Below are the code and all the weights of a small trained network. Each question names an input and a class and asks about switching units off, where a switched-off unit gives its printed mean instead of its output.

import numpy as np


def w(rows, s, z=0):
    codes = np.array(rows[::2]) - 128.0
    scale = np.full(codes.shape[1], s)
    scale[-1] = z or s
    return codes * scale


def f(y):
    return y / 2 * (1 + np.tanh(0.7978845608 * (y + 0.044715 * y**3)))


def log_softmax(a):
    a = a - a.max(-1, keepdims=True)
    return a - np.log(np.exp(a).sum(-1, keepdims=True))


def net(x, mask):
    res = np.array(x, float).reshape(1, 5) / 4 @ E
    y = f(res @ A[0][:, :-1].T + A[0][:, -1])
    res = res + np.where(mask, y, B[0][:, -1]) @ B[0][:, :-1]
    return log_softmax(res[-1] @ U[:, :-1].T + U[:, -1])


A, B = {}, {}
E = w([
[158,115,180,67,187,216,139,211,210],'x0',
[98,84,189,148,194,139,135,116,183],'x1',
[224,121,142,101,134,112,1,62,109],'x2',
[120,55,229,55,181,51,172,112,119],'x3',
[208,108,121,249,237,118,154,79,140],'x4',
],0.0083)
A[0] = w([
[135,107,109,179,206,36,155,105,101,159],'neuron 0',
[154,85,105,219,176,90,170,102,87,160],'neuron 1',
[134,86,146,224,125,176,181,89,145,254],'neuron 2',
[180,57,214,91,216,129,114,116,161,223],'neuron 3',
[152,132,138,13,60,97,15,139,89,244],'neuron 4',
[134,132,54,194,131,162,48,180,152,206],'neuron 5',
[83,168,8,168,46,69,84,77,2,194],'neuron 6',
[171,157,44,187,148,219,113,114,180,148],'neuron 7',
[15,137,160,51,109,167,242,204,155,177],'neuron 8',
[35,99,162,88,154,129,176,146,116,201],'neuron 9',
[213,98,158,52,103,131,100,131,106,142],'neuron 10',
],0.0075,0.0045)
B[0] = w([
[171,83,179,151,120,77,202,106,84,185],'neuron 0',
[194,155,155,159,135,102,197,142,91,188],'neuron 1',
[158,122,135,196,168,159,187,114,144,188],'neuron 2',
[171,44,221,132,217,121,105,120,179,222],'neuron 3',
[100,117,123,1,78,152,44,120,123,224],'neuron 4',
[134,192,125,176,115,202,122,149,83,189],'neuron 5',
[101,176,81,91,5,111,192,110,53,245],'neuron 6',
[178,221,102,213,148,163,77,112,154,187],'neuron 7',
[23,54,17,134,162,140,190,213,223,230],'neuron 8',
[102,56,104,121,150,170,150,194,129,188],'neuron 9',
[172,102,110,61,154,106,79,98,123,170],'neuron 10',
],0.0082,0.013)
U = w([
[130,174,108,141,117,74,113,151,132,33],'0',
[180,66,232,185,182,83,160,94,135,28],'1',
[190,164,91,164,82,39,227,93,39,89],'2',
[57,73,33,143,143,161,180,186,214,233],'3',
[189,87,152,24,164,131,1,108,177,177],'4',
[103,155,132,174,124,68,79,114,150,2],'5',
[73,158,85,63,24,122,74,98,42,120],'6',
[196,228,90,239,140,228,52,118,148,208],'7',
],0.0079,0.0018)

Each question gives the input, the list of numbers given to net, and the class t.
The units are the neurons (one row each of A and B). Each row of codes is followed by its name. A weight is (code - 128) times the scale printed after its matrix; where a second scale follows, it is the last column's (A, B and U).
mask holds one flag per neuron, in row order. A switched-off neuron (its flag False) gives its mean, the last column of its row in B, instead of its output. The means were averaged over made-up inputs and are rounded, as every weight is.
A unit's drop is (log p(t) with every unit on - log p(t) with that unit switched off) / (log p(t) with every unit on - log p(t) with every unit switched off).
The circuit of an input: a set's keep is (log p(t) with only the set's units on - log p(t) with every unit switched off) / (log p(t) with every unit on - log p(t) with every unit switched off). Starting from all 11 units, units are removed one at a time, each time the one whose removal leaves the highest keep (on an exact tie, the one counted first), for as long as the keep stays at least 0.8.
circuit, biggest first: the units of the circuit, biggest drop first
top k neurons: the k neurons with the biggest drops, biggest first
drop of u: that unit's drop, to one decimal
input [-4,4,2,-3,8], class 2: circuit, biggest first => neuron 1
input [4,-5,-5,1,6], class 1: circuit, biggest first => neuron 6; neuron 4; neuron 8
input [-2,1,-8,-2,6], class 2: top 2 neurons => neuron 3; neuron 1
input [6,-7,-1,2,4], class 1: top 2 neurons => neuron 4; neuron 8
input [8,8,2,3,2], class 1: top 2 neurons => neuron 3; neuron 4
input [3,4,-6,4,5], class 1: top 2 neurons => neuron 3; neuron 0
input [3,3,0,-6,-4], class 7: circuit, biggest first => neuron 7; neuron 5
input [-6,3,-6,-3,-1], class 2: top 2 neurons => neuron 6; neuron 4
input [-5,-6,5,-7,5], class 2: top 2 neurons => neuron 6; neuron 1
input [-4,2,-1,7,-3], class 3: top 2 neurons => neuron 9; neuron 8
input [-2,-3,-6,-8,-3], class 6: top 2 neurons => neuron 6; neuron 3
input [2,3,1,-1,5], class 1: drop of neuron 3 => 0.2
input [-3,7,3,7,-3], class 4: drop of neuron 4 => 0.2
input [-2,-1,-5,-6,2], class 7: circuit, biggest first => neuron 7
input [0,6,-1,-2,8], class 1: drop of neuron 0 => 0.2
